In the rows, zero is written as 128.
Facts:
{trorom} φ visto
{trorom,fakur,sigrel,futim} φ grapa
{tafus,destilon,ziplare} φ nozu
{draskom,skunu,flites,plabrur} φ ziplare
{minu,talizo,grapa,vezutur,fligitrem,tasos} φ guplevul
{minu,fudas} φ klilal
{zuklil} φ trorom
{zuklil,druplil,zanak} φ grutar
{zuklil,destilon,klilal,rustu} φ gruvo
{zuklil,visto,brupin} φ klifo
{zuklil} φ detim
{zuklil} φ drapopa
{gruvo,klilal,driklo} φ gova
{gruvo,skubrogri,stoguk,plifis} φ fligitrem
{graplok,fipe,guplin,vave,kostem,plotros} φ drevak
{brones} φ vozem
{brones,grugun,visto,fusak,boboplun} φ plogus
{ziklim,talizo,plivon} φ plupom
{ziklim,brutras,pokor,fazun} φ fipe
{ziklim,fipe,klifo,zaplok,nuvol,siber} φ skista
{skuplol,klipli,driklo} φ tekliko
{destilon,grutar,plisar} φ setres
{destilon} φ plaflik
{druplil,flites,domer} φ foflu
{druplil,skunu} φ zanak
{skunu,klupla} φ pokor
{skunu} φ sapotul
{sigrel,klifo,ditrek,todesik} φ driklomus
{kluples} φ vave
{drofi,zistir,drapopa} φ dufu
{tregrul,grapa} φ zifer
{tregrul,lelem,gova,guplevul} φ skamogrel
{flites,talizo,klupla} φ gomu
{flites,klifo,skota,dronosan} φ bomu
{lopur} φ rotral
{grigal,rotral} φ stosek
{grigal,plupom} φ sigrel
{grigal,talizo,pagren} φ rustu
{ziplare,stoguk,pagren} φ drovi
{ziplare,fubal} φ zaplok
{ziplare,skota,koskel} φ busal
{nupo,talizo,sapa,plisar} φ klipli
{nupo,plaflik,drovi} φ bruzuk
{fipe,setres} φ drofi
{klifo,fubal} φ tasos
{klifo,klofubul} φ ziklim
{zaplok,plogus,dronosan} φ driklo
{sapotul,tisefan,plisar} φ fusak
{liklagre,nuvol,talizo,bruzuk,skota} φ minu
{losal,bronem,boboplun,bosu} φ gimol
{brevis} φ ditrek
{brevis,pagren} φ sipak
{brevis,fudas} φ fazun
{lelem,zagi} φ zuklil
{gimol} φ graflen
{seguk,busal,fazun} φ truvem
{seguk} φ grigal
{ditrek,graplas} φ tirus
{batal} φ flaskis
{flaskis,plabrur} φ fakur
{flaskis} φ plezak
{visto,zagudrun,fudusku} φ pagren
{grapa,plupom} φ trisetral
{grapa,zifer} φ kozom
{grizuflil,kostem} φ skubrogri
{bruzuk,pagren} φ zistir
{futim,kostem,domer,fudusku} φ nupo
{plivon} φ skeplu
{fusak,fligak} φ kluples
{fusak} φ bosu
{fusak,trole} φ plotros
{flisi,trole} φ siber
{plupom} φ brones
{tirus} φ trasko
{tirus,klofubul} φ kostem
{pokor,begral} φ batal
{plabrur} φ nanin
{vezutur,trasko,nozu} φ seguk
{lutre} φ klofubul
{nanin,bikliplo} φ fotro
{nanin} φ lutre
{graplas,begral} φ fudas
{graplas,foflu,driram,koskel} φ talizo
{guplevul} φ skuplol
{zagudrun} φ boboplun
{statra} φ pinos
{statra} φ guplin
{todesik} φ tuni
{klupla,nozu} φ brutras
{bikliplo} φ druplil
{begral} φ statra
{trole} φ plisar
{dronosan} φ driram
{dufur} φ klupla
{goga} φ liklagre
{goga} φ plifu
{graflen} φ tregrul
{plisar} φ todesik
{plisar} φ plivon
[tekliko,draskom,zuklil,skunu,fotro,tregrul,rotral,grutar,plaflik,liklagre,losal,gomu,batal,gova,flaskis,plivon,sapa,fusak,flisi,skubrogri,zifer,tisefan,driklomus,zistir,plabrur,nanin,klofubul,guplevul,pagren,bosu,driklo,bikliplo,foflu,dronosan,plotros,dufur] χ 468
[trorom,tafus,minu,skuplol,destilon,kluples,setrubrer,lopur,grigal,ziplare,klilal,nupo,klifo,dufu,grugun,brevis,lelem,gimol,seguk,ditrek,vave,bronem,vugrodrem,visto,talizo,skeplu,drovi,bruzuk,futim,skamogrel,plifu,tirus,plifis,trisetral,tuni,testa,gadrar,boboplun,virom,vezutur,lutre,truvem,graplas,stosek,fligak,zagi,zagudrun,statra,fudusku,klupla,siber,begral,drapopa,zanak,tasos,goga,graflen,koskel] χ 708
[bomu,gruvo,brones,ziklim,drofi,skista,fipe,plogus,guplin,rustu,detim,busal,fubal,driram,drevak] χ 895
[graplok,druplil,zaplok,sapotul,plezak,grapa,skota,plupom,babraklor,sipak,klipli,kostem,trasko,brupin,todesik,vozem,trole,fligitrem,plisar,pinos] χ 643
[nusas,fakur,sigrel,flites,brutras,grizuflil,stoguk,pokor,kozom,setres] χ 2
[nuvol,lotral,kidrarek,fudas,domer,nozu,fazun] χ 703

Known rows:
plaflik: [120 110  87 101 162  39 108 167 152 108 144 143 110 149 139 159 164 150
 105 151 143  96 139 113 155 139]
tregrul: [125 116 162 113 102  84 114 181  94 136 104 105 154 138 145 107 191 158
  85 179 193 130 114 104 111 165]
sipak: [ 98 105 172 147 181 126  87 106 144 161 158 128  66 113 130 159 157 111
 137 120 101  87  98 146 139  75]
goga: [114 159  85 136  98 124 129 144 135 129 103 118 169 145 111 149 106 146
 157  87 135 136 148 128  99 158]
tasos: [123 118 128 135 132 169 157 161 118 129 100 122 164 108 128 143 149 157
 157 102  91 111 116 162  73 122]
skuplol: [144 109 120 125 123 163 160 171 133 129  97 120 187 119 132 125 137 154
 164  91 105 117 109 163  73 150]
fotro: [150 101 158 105 175  80 116 131 115 114 161 156  80 130 148 121 175 128
  82 198 133 118 131 110 144 103]
drovi: [130 117  93 145 181 118 135 137 164 129 135 141 144 113 127 195 148 138
 160 101  77  97 142 126 109  87]
truvem: [133 130 117 157 180 197 159 125  81 117 155 151  69  98 119 165 132 129
 135 117  63 128 149 165 139  32]
sapotul: [120  93 198 123 113 126 102  81 164 155 131 117 120 139 142  80  95  77
 147 138 138 117  77 116 142 173]
lotral: [180 125 127 127 119 162 120  96 142 106  93  95 102 134 110 131 151 113
 110 122 119 103 139  76 136 134]
grigal: [116 185 105 161 102 171 123 135  83 143 114  99 134 135  92 164 120 156
 126  87 150 161 157 131 110  92]
nupo: [146 107 104 134 164 125 149 144 170 125 118 138 162 114 137 158 140 136
 172  98  83 107 123 143  92 121]
kostem: [ 92 101 152 123 136 126 114 102 180 143 136 125  91 132 136  93  85  92
 152 106 120 103  89 163 157 176]
vave: [173 109 133 119 137 164 179  62 162  88 141 167 122 131 154  67  47  72
 157 141  88 140 130 119 135 146]
zanak: [153 134 108 144 162 115 107  84 160 130 145 147 153 131 129 184 133 107
 154 121 102 107 149  63 117  70]
driram: [102 138 114 136 124 135 151 165 129 145 116 130 157 108 120 139 130 153
 132 103 122 146 106 176 113 128]
nozu: [161 140  86 130 144 182 138 103 122  91 125 102  45 126 101 156 126 118
  93 101  95 104 165 122 153 102]
talizo: [112 145  95 144  99 151 144 172 127 133  99 125 156 116 112 151 121 162
 157  77 116 126 142 169  99 136]
plisar: [ 86 123 158 136  93 109  85  91 159 164 116 104 113 149 120 102  81  99
 152 106 167 114 108 119 157 172]

Rows:
No name comes twice in this set of rows, the named rows included.
[130 162 110 144 102 196 137 116  96 122 134 131 111 132 103 128  85 130
 134 101 123 160 153 131 129  91]  ditrek
[122 145 135 118 122 112 112 152  70 125 138 115  57 142 116 144 165 141
  61 164 174 144 154 127 163 113]  rotral
[136 153  99 134  91 112 118 109 154 130  99 117 195 155 120 138  95 132
 167 102 150 137 148  91 103 149]  zagudrun
[124 114 135 136 188 162 161 153 110 128 158 157 113  73 137 140 151 131
 126 124  70 136  95 202 121  70]  bomu
[150  95 156 126 202 168 170 124 135 119 169 174 100  71 160 109 144 113
 129 158  38 126 102 195 132  68]  skista
[138 124 121 124  90 150 150 127 132 136  90 121 192 132 128 112 111 135
 161 108 127 138 120 116  78 174]  grugun
[131  84 137 105 185 114 139 185  99 100 156 155  67 116 145 127 173 142
  79 171  97 101 130 177 154 104]  gomu
[149 123 132 121 136 135 165  63 167 114 158 173 126 115 161  57  52  80
 139 149 102 158 111 136 158 140]  guplin
[158 129  94 120 132 167 143 122 143 104  95  94  77 123 103 148 143 132
 106 102  96  95 143 133 139 136]  fudas
[ 90 125 211 152  96 162  81 127  88 199  98  82 128 117 119 119 181 122
 122 133 169 113  84 125 107 124]  grapa
[170 113 191 133 116 161 130 109 111 160 117 128 211 114 136 112 173 118
 146 153 108 112 116  72  55  98]  gimol
[ 85 135 132 151 128  79  66  93 174 173 131  92 107 150 125 155 115 112
 154  97 154 102 115 113 161 127]  druplil

Now the same elements, written a new way:
Known rows:
guplin: [158 103 131 109 169 103  93 145 132 101 202  58 161  69 124 136  71 132
 136 148 105  80 148 117 131 132 180 123 135 106 148 130 123 141 118 124
 132 136 185 109 132 149 123 119 150 124 140 132]
busal: [193 134 122 119 151 119  48 127 142 139 144  81 145 112 157 132  78 139
 116 126 107  56 138 150  95 131 124 128 128 143 127 118 114 141 112 102
 147 101 116 123 133 185 165 118 143 130 127 127]
lopur: [169 150 131 110  97 110 130 136 133 127 118 148 120  99  99 119 131 117
 126 102 106  59 121 147  92 143  94 145 114 124 153 131 141 140 135 111
 137 108  96 155 128 132 112 125 122 133 117 121]
goga: [167 116 141 144 129 119 159 135 134 121 135 148 116 160  91 117 162 164
 134 163 109 106 126 113 108 137 102 121 133 128 158 128 133 141 135 118
 123 140 137 140 127 108 105 134 115 127 123 126]
flisi: [131 120 148 126 127 132 101 139 121 158 142 131 121 127  96 132  86  62
 155 159 145 203 129 102 175 124 130 129 142  88 115 132 129 121  96 149
 127 135 130 137 128 152 153 154 163 114 137 130]
futim: [121 119 126 139 129 118 167 139 130 123 139 167 118 156  97 115 182 125
 131 159 150 128 114 117 125 130 108 126 135 126 154 134 147 122 153 130
 117 145 112 141 132 101 120 141 105 125 124 125]
grapa: [ 68 151 118 127 123 147 158 113 123 137  67 188 117 117 154 133 143  83
 102 104 150 130 104 142 124 113 162 127 143 150 198 129 136  95 169 119
 136 119 106 106 151  98 164 134  93 122 128 137]
kozom: [ 62 177 108 118 131 133 159 110 114 119 116 153 156 134 205 136 177 112
  81 112 128  75 109 153 143 119 135 110 124 154 125 122  87 110 193 134
 135 113  84  74 154 107 111 107  76 127 138 127]
fusak: [111 114 137 124  94 121 164 137 114 133 161 120 134  75  93 128  73  91
 150 146 103 133 136 134 161 131 158 103 123 103 112 132 131 151  61 126
 129 151 171 118 131 115  90 127 148 130 141 128]
tisefan: [127 114 149 134  90 125 156 136 117 140 133 132 112  85  76 129  82  69
 145 142 109 117 135 123 164 135 158 106 136  87 139 133 144 161  74 131
 120 153 162 127 129 115  94 117 155 125 140 127]
bomu: [154 138  96 130 166 133  86 146 135 129 159  93 141 137 205 135 111 137
 111 114 156 149 137 134 131 117 135 125 134 168  80 110 110  81 128 121
 143 115 105  95 136 152 177 133 128 132 129 124]
nanin: [117 131 146 146 135 134 118 117 118 163 149 126 124 133  98 138 146  90
 120 164 133 179 121 113 140 125 139 131 142  78 148 137 124 145  93 141
 121 143 129 123 123 133 148 141 147 101 136 132]
grutar: [ 60 139 128 136 108 151  97  89 125 178 147  84 130 155 118 142 159 100
 130  83 152 141 136 118 118 126 159 146 118  86  92 137 117 144 106 131
 125 148 125 129 103 145 142 104 158 116 121 124]
boboplun: [108 123 111 113 101 111 203 156 125 122 126 172 116 122 111 109 151 136
 144 101 129 105 120 138 137 131 123 120 110 137 131 129 152 115 125 126
 112 148 143 134 137  81  88 122 107 146 126 123]
bronem: [ 94 140 120 120  96 101 196 152 121 125 117 172 115 109  95 113 169 124
 126  98 126  68 122 143 118 133 126 115 110 128 166 139 144 124 133 112
 117 145 133 140 137  83  91 119  98 143 129 120]
drovi: [134 114 116 134 132 131 112 112 138 121 145  81 118 171 135 122 171 187
 127  94 116 123 134 131  93 128 120 131 110 142  90 125 115 150 139 115
 130 133 118 142 103 114 116 105 120 134 113 125]
fligitrem: [133 113 123 140 127 157 148  97 134  99  88 144 126 143 176 140 127 175
  98 121 111 127 131 141 119 120 136 124 128 193 139 106 124 146 135 103
 140 122 149 101 136  99 120 119 103 144 124 138]
sipak: [ 98 127 129 104 115 152  84  80 138 122  79  99 122 114 167 142  96 121
 122  78 144  85 148 149  91 125 149 149 115 150 125 119 124 137 157 114
 137 100 132 134 116 151 141 108 142 141 114 135]
graplas: [201 115 149 134 136 109 117 151 138 115 127 150 111 125  71 115 111 164
 144 175 113 120 123 126 120 138  92 137 134 120 144 133 145 144 141 132
 126 126 121 160 127 130 126 155 129 135 127 125]
virom: [117 143 120 122 117 113 141 120 129 108 145 108 122 112 124 122 161 130
 118 100 112 102 124 136 102 137 125 141 115 117 148 133 119 137 148 122
 136 127 116 136 121 112 112 119 114 129 121 127]

Rows:
No name comes twice in this set of rows, the named rows included.
[ 67 128 102 115 137 132 110  98 135 129 170  49 130 151 158 128 188 166
 126  50 133 119 143 126  73 132 148 161  93 126  75 131 110 123 158 130
 132 130 122 143  91 126 123  85 132 131 107 120]  dufu
[168 109 155 157 117 144 135 142 126 168 122 177 106 162  79 124 101 101
 153 189 135 197 122 107 180 128 102 110 156 114 123 132 141 135  85 130
 114 147 119 133 136 130 144 157 143 121 135 127]  dronosan
[175 125 138 115 133 107  94 135 135 112 129 110 122 105 104 127 119 146
 144 141 118 111 136 132  93 136  98 144 120 106 142 136 130 142 158 134
 133 110 109 162 118 161 129 144 140 122 120 127]  tafus
[151 170 110 115 110 116 109 125 128 120 116 117 123  94 179 124 125 153
 104  70  98  78 126 177 101 136  97 140  97 161 114 112 113 141 134 120
 159  85  80 146 130 120 120 109 108 147 111 124]  stosek
[ 97 106 124 137 138 154 148 115 128 107  71 141 114 140 180 138 125 165
 124 133 137 167 132 124 132 114 142 121 132 183 115 111 129 118 133 118
 127 124 161 102 132  98 117 131 106 137 128 138]  klipli
[ 69 162 125 127 138 145 135 100 119 106  87 134 133  88 192 149 166  90
  71 111 128 117 109 133 101 115 174 149 144 134 223 125 105 117 180 117
 156 114 117 102 136 106 150 126  92 111 127 139]  plezak
[ 94 176 126 145  81 138 156 111 108 170 121 165 122 128 160 140 161  65
  96 105 116 142 112 144 137 121 146 120 132 127 150 122 116 133  79 122
 147 134  98  98 144  93 143 124 101 122 132 127]  zifer
[104 121 140 144 102 147 127 111 129 187 134 155 113 181  85 129 143  88
 155 119 161 165 126 117 142 124 123 128 144  98 101 136 140 128  96 137
 110 157 123 146 123 143 158 131 154 121 131 123]  zuklil
[195 159 127 113 121 112  92 122 135 123 105 114 121  92 139 119 100 159
 118 111 100  99 129 169  92 141  81 145 106 140 115 122 119 146 139 115
 148  85  91 160 126 152 140 127 131 147 115 129]  seguk
[119 113 119 113 130 113 150 152 134 124 136 147 115 152  93 109 134 132
 165 113 163 155 126 123 142 130 111 128 123 125 101 129 140  94 136 134
 110 131 124 157 123 129 119 145 135 137 123 121]  visto

The same elements again, as new rows of numbers:
Known rows:
setres: [127 130 135  99 119 135 134 130 147 121  98 180 142 132 110 133 140 157
 137 135 124 176 131 115 151 113 134 147 133 134 112  95 108 118 104 169
 102 116 131 128 155 136 146 154 139]
driklomus: [129 129 139 139 117 116 112 125 109 107 120 149 148 135 115 101 158 138
 117 136 137 154 117 116 131 112 123 121  94 136 142 108 107 109 121 141
 121 132 139 155 129 127 118 145 120]
flisi: [134 135 129 143 129 129 120 124 118 128 109 161 139 112 123 117 140 140
 127 163 125 145 126 135 139 120 124 155 114 118 112 100 109 105 111 150
 118 114 131 122 146 124 114 149 123]
bikliplo: [118 127 137 127 131 130 121 134 115 117 116 158 134 130 117 114 147 142
 119 138 129 141 129 119 132 110 128 141 113 122 123 111 126 115 118 150
 118 115 131 134 133 125 121 137 125]
tekliko: [110 129 153 112 131 130 135 139 125 117 106 171 136 119 117 124 143 144
 122 144 125 140 123 124 135 103 140 140 121 120 105 108 128 121 123 151
 118  98 127 138 139 141 124 132 136]
plotros: [169 197 100 125 103 163 153 189  99 169  62 191  81  94  58 152 124 121
 185  83 157 141 198 114 183 107  80 209 138 163 123 134  77  32  64 181
 150 153 105  88 217  55  51  80 124]
plupom: [139 137 145 161 119 150 120  96 103 116 132 122 147 111 141 124 153 128
 113 138 151 151 134 107 132 115 124 154 118 112 169  94 109 123 115 146
 126 163 119 126 149 107 117 133 124]
babraklor: [133 139 156 130 114 146 135 114 120 122 119 144 145 113 136 137 148 131
 122 120 151 152 142 106 143 107 132 160 126 120 156  94 117 131 115 154
 121 141 117 126 155 121 118 124 137]
lotral: [114 110 132 135 105 136 121 121  97 123 131 153 172 121  96 132 153 127
 122 137 128 153 133 115 132 116 132 144 122 135 112  97 129 107 117 141
 111 116 116 152 148 131 117 136 143]
bruzuk: [105  90  58 130 175 185 130 112 111 114 127 106 115 131 150 118 141 142
  60 129  66 108 155 130 160 143 120 207 188 104  84  69 186 122  54 192
  77 127 109  69 114  98 133 128 146]
bronem: [118 146 152 171 146 135 133 130 100 178 153 152 136  99  90 136 157 146
 144 156 121  81 151 125 118 146 105 124 132  53 122 130 152 124 126 104
 164  85  90 118 149 141  97 146 139]
gimol: [113 148 158 176 146 137 133 134  93 184 159 153 132  97  89 142 158 152
 148 162 119  72 160 121 110 148 100 115 129  37 128 140 154 130 131  92
 178  82  87 118 150 140  95 151 136]
lopur: [127 132 132 141 129 131 128 122 112 124 123 151 151 109 106 125 154 131
 103 131 123 126 131 119 142 118 128 144 134 129 121 104 130 112 107 148
 123 121 119 148 143 141 113 138 131]
skamogrel: [123 136 159 131 117 137 137 135 101 111 112 164 155  97  91 133 152 125
  98 135 142 127 116 121 125  89 142 132 123 139 118 115 124 119 130 140
 131 120 122 181 154 146 107 115 121]
tuni: [130 134 134 136 121 129 125 123 109 119 122 154 159 112 106 118 157 132
 107 119 130 140 123 113 142 117 132 136 122 141 129 105 129 114 107 148
 125 127 121 164 139 144 112 138 131]
zanak: [121 128 135 118 125 130 128 130 124 117 120 157 159 120 111 122 149 137
 104 112 123 133 126 111 145 114 137 138 133 137 116 107 141 121 112 155
 113 117 120 159 134 155 121 138 139]
lutre: [132 137 130 141 122 132 126 124 111 125 125 152 153 111 107 122 155 135
 108 129 126 130 129 120 141 123 130 144 128 131 121 102 126 110 106 152
 122 124 115 149 145 139 109 137 129]
trisetral: [134 135 135 144 118 129 123 120 110 117 123 147 157 115 100 116 157 128
 104 122 131 137 123 115 134 117 129 133 120 140 134 107 124 112 115 145
 125 135 124 165 138 139 110 137 122]
grugun: [121 146 147 152 139 128 136 130 110 165 135 165 145  97 100 139 151 146
 133 154 115  99 144 126 129 137 118 133 134  81 110 121 142 122 122 118
 153  87  98 133 152 152 100 146 141]
skista: [168 164 122 163 129 117 122 115 129 128  97 166 151  85 166 113 123 141
 140 194 130 160 116 147 157 123 131 174  97 129 125  85  62  99  96 164
 115 111 132 115 159 130  93 149 113]

Rows:
No name comes twice in this set of rows, the named rows included.
[108 145 171 166 156 131 131 145  93 183 150 159 113 111  93 134 151 160
 168 177 124  78 161 125 107 147  92 115 114  23 129 145 147 128 144  95
 182  69  95  96 148 125 100 154 137]  bosu
[104  95  74 116 160 174 134 128 110 119 131 114 113 152 126 114 151 143
  76  81  86 109 161 107 157 136 117 186 180 118 108  89 192 115  69 186
  87 134 103  87 112  98 130 121 150]  nupo
[219 218  89 163 106 123 132 131 133 163  61 200 133  53 149 133 103 128
 180 174 139 182 147 157 210 131 109 231 108 176 118  85  10  45  53 191
 122 138 124  91 220 100  50 130 108]  fipe
[112 141 164 162 149 132 128 142  97 170 143 157 113 112  99 131 147 160
 157 172 125  89 151 125 111 139  99 117 119  42 124 139 144 123 134 104
 166  82 101 103 140 122 102 151 137]  losal
[122 112 116 129 132 148 120 111 120 117 120 142 129 142 119 117 149 150
 116 148 109 161 133 113 134 128 119 144 135 107 127  99 121 120 102 164
 108 137 132 109 135 113 143 161 129]  flites
[104 112 125 112 149 143 128 136 121 112 117 151 118 144 126 116 146 152
 108 131 105 131 137 121 138 116 129 152 137 110 104 102 154 126 109 161
 104 103 124 111 116 118 136 136 142]  pagren
[114 146 152 138 141 130 132 147 110 163 130 174 116 111  98 135 147 156
 160 151 125 105 155 125 128 133 105 131 122  63 115 133 141 115 127 121
 154  80 104 105 150 129 107 145 142]  fusak
[113  92  83 152 162 157 115 112  97 106 136 107 104 151 143  94 148 143
  81 149  96 132 135 127 136 139 108 169 142 102 120  87 151 111  81 170
 102 143 129  84 104  84 129 144 124]  foflu
[123 121 110 136 139 138 123 110 120 116 126 143 158 119 129 114 146 140
  92 136 109 137 129 127 150 134 134 159 135 129 110  90 138 119  95 160
 108 119 121 138 128 145 123 145 137]  ziplare
[127 120 144 126 115 139 126 122 115 109 115 154 133 143  96 121 157 143
 123 139 141 168 126 106 121 106 119 121 113 124 145 111 113 113 121 149
 125 147 138 142 145 115 139 156 118]  kozom
[104  93 105 134 120 153 113 124  92 119 136 132 152 140 103 127 156 131
 112 122 115 144 146 109 136 125 123 162 142 126 111  93 157 107  95 158
 102 130 112 124 135 106 124 130 147]  domer

